Below are the code and all the weights of a small trained network. Each question names an input and a class and asks about switching units off, where a switched-off unit gives its printed mean instead of its output.

import numpy as np


def w(rows, s, z=0):
    codes = np.array(rows[::2]) - 128.0
    scale = np.full(codes.shape[1], s)
    scale[-1] = z or s
    return codes * scale


def f(y):
    return np.maximum(y, 0)


def log_softmax(a):
    a = a - a.max(-1, keepdims=True)
    return a - np.log(np.exp(a).sum(-1, keepdims=True))


def net(x, mask):
    res = np.array(x, float).reshape(1, 4) / 4 @ E
    y = f(res @ A[0][:, :-1].T + A[0][:, -1])
    res = res + np.where(mask, y, B[0][:, -1]) @ B[0][:, :-1]
    return log_softmax(res[-1] @ U[:, :-1].T + U[:, -1])


A, B = {}, {}
E = w([
[68,52,226,19,86,70],'x0',
[91,184,144,172,128,157],'x1',
[182,197,107,217,2,79],'x2',
[151,191,192,163,197,68],'x3',
],0.0079)
A[0] = w([
[121,221,202,29,133,77,119],'N1',
[176,63,106,100,133,93,176],'N2',
[113,64,180,91,115,137,63],'N3',
[227,140,211,147,193,62,101],'N4',
[55,51,168,159,181,214,102],'N5',
[118,166,212,192,64,144,120],'N6',
[114,117,144,101,172,160,153],'N7',
[130,135,83,91,129,90,238],'N8',
[70,102,216,130,82,165,28],'N9',
[180,154,152,139,183,89,113],'N10',
[41,101,176,119,119,72,92],'N11',
[67,86,182,132,115,44,33],'N12',
[141,171,163,167,70,118,80],'N13',
[164,129,116,172,42,118,105],'N14',
[74,238,91,112,181,87,166],'N15',
[87,142,122,95,193,177,32],'N16',
[138,120,103,234,177,222,116],'N17',
[210,136,182,140,80,132,120],'N18',
[57,111,70,106,76,193,252],'N19',
[196,129,2,225,235,61,136],'N20',
[79,211,195,140,192,63,172],'N21',
[140,72,170,150,205,143,86],'N22',
],0.0097,0.0024)
B[0] = w([
[71,93,63,41,138,146,194],'N1',
[128,221,169,144,122,155,173],'N2',
[126,167,78,122,103,121,189],'N3',
[240,205,120,133,5,255,196],'N4',
[219,179,224,251,176,121,201],'N5',
[177,97,148,50,162,87,189],'N6',
[210,141,183,177,119,87,177],'N7',
[179,151,163,138,128,151,160],'N8',
[84,63,65,112,120,117,173],'N9',
[88,136,103,79,45,198,171],'N10',
[10,117,47,80,149,118,191],'N11',
[34,128,11,130,181,104,187],'N12',
[177,180,158,215,202,79,188],'N13',
[228,164,180,129,245,59,210],'N14',
[113,84,125,105,83,128,177],'N15',
[214,87,215,165,249,59,176],'N16',
[83,50,17,73,163,135,221],'N17',
[130,107,214,217,158,70,178],'N18',
[217,219,171,76,31,174,207],'N19',
[27,43,40,114,70,108,254],'N20',
[177,144,151,151,49,226,204],'N21',
[172,173,237,222,159,119,175],'N22',
],0.0052,0.0096)
U = w([
[153,179,188,151,121,172,253],'0',
[169,159,240,243,253,21,56],'1',
[16,106,74,130,184,102,8],'2',
],0.0072,0.0033)

Each question gives the input, the list of numbers given to net, and the class t.
The units are the neurons (one row each of A and B). Each row of codes is followed by its name. A weight is (code - 128) times the scale printed after its matrix; where a second scale follows, it is the last column's (A, B and U).
mask holds one flag per neuron, in row order. A switched-off neuron (its flag False) gives its mean, the last column of its row in B, instead of its output. The means were averaged over made-up inputs and are rounded, as every weight is.
A unit's drop is (log p(t) with every unit on - log p(t) with that unit switched off) / (log p(t) with every unit on - log p(t) with every unit switched off).
The circuit of an input: a set's keep is (log p(t) with only the set's units on - log p(t) with every unit switched off) / (log p(t) with every unit on - log p(t) with every unit switched off). Starting from the 12 units with the biggest drops (on a tie, the unit counted first), units are removed one at a time, each time the one whose removal leaves the highest keep (on an exact tie, the one counted first), for as long as the keep stays at least 0.8.
units of the circuit, in order: the units of the circuit, biggest drop first
unit that matters most: the unit with the biggest drop
top k neurons: the k neurons with the biggest drops, biggest first
drop of u: that unit's drop, to one decimal
input [3,-1,-4,-8], class 0: unit that matters most : N19
input [-5,6,4,1], class 2: units of the circuit, in order : [N20, N17]
input [3,-4,-5,-4], class 1: units of the circuit, in order : [N5, N20]
input [-7,8,7,8], class 0: top 3 neurons : [N4, N21, N10]
input [0,7,3,6], class 0: units of the circuit, in order : [N21, N4]
input [5,7,-7,7], class 0: top 2 neurons : [N21, N4]
input [-8,1,8,-6], class 1: top 2 neurons : [N14, N13]
input [-4,-5,-6,-3], class 1: units of the circuit, in order : [N16, N5]
input [6,4,3,8], class 0: top 2 neurons : [N4, N21]
input [4,7,4,-1], class 1: units of the circuit, in order : [N13, N4]
input [7,7,-4,2], class 2: top 2 neurons : [N11, N1]
input [8,-6,-4,4], class 2: top 3 neurons : [N12, N11, N1]
input [-5,1,2,-4], class 2: units of the circuit, in order : [N17, N20]
input [1,-8,3,8], class 0: top neuron : [N4]
input [3,6,-5,0], class 1: top 2 neurons : [N5, N16]
input [-6,-1,5,-3], class 2: top 2 neurons : [N20, N17]
input [-8,6,-1,-7], class 2: top 2 neurons : [N17, N20]
input [-8,6,6,1], class 2: top 2 neurons : [N20, N17]
input [5,3,3,7], class 0: drop of N21 : 0.4
input [6,3,5,-4], class 2: top neuron : [N5]
input [2,-7,4,-3], class 1: drop of N4 : 0.4
input [-3,-1,8,-1], class 1: drop of N22 : 0.0
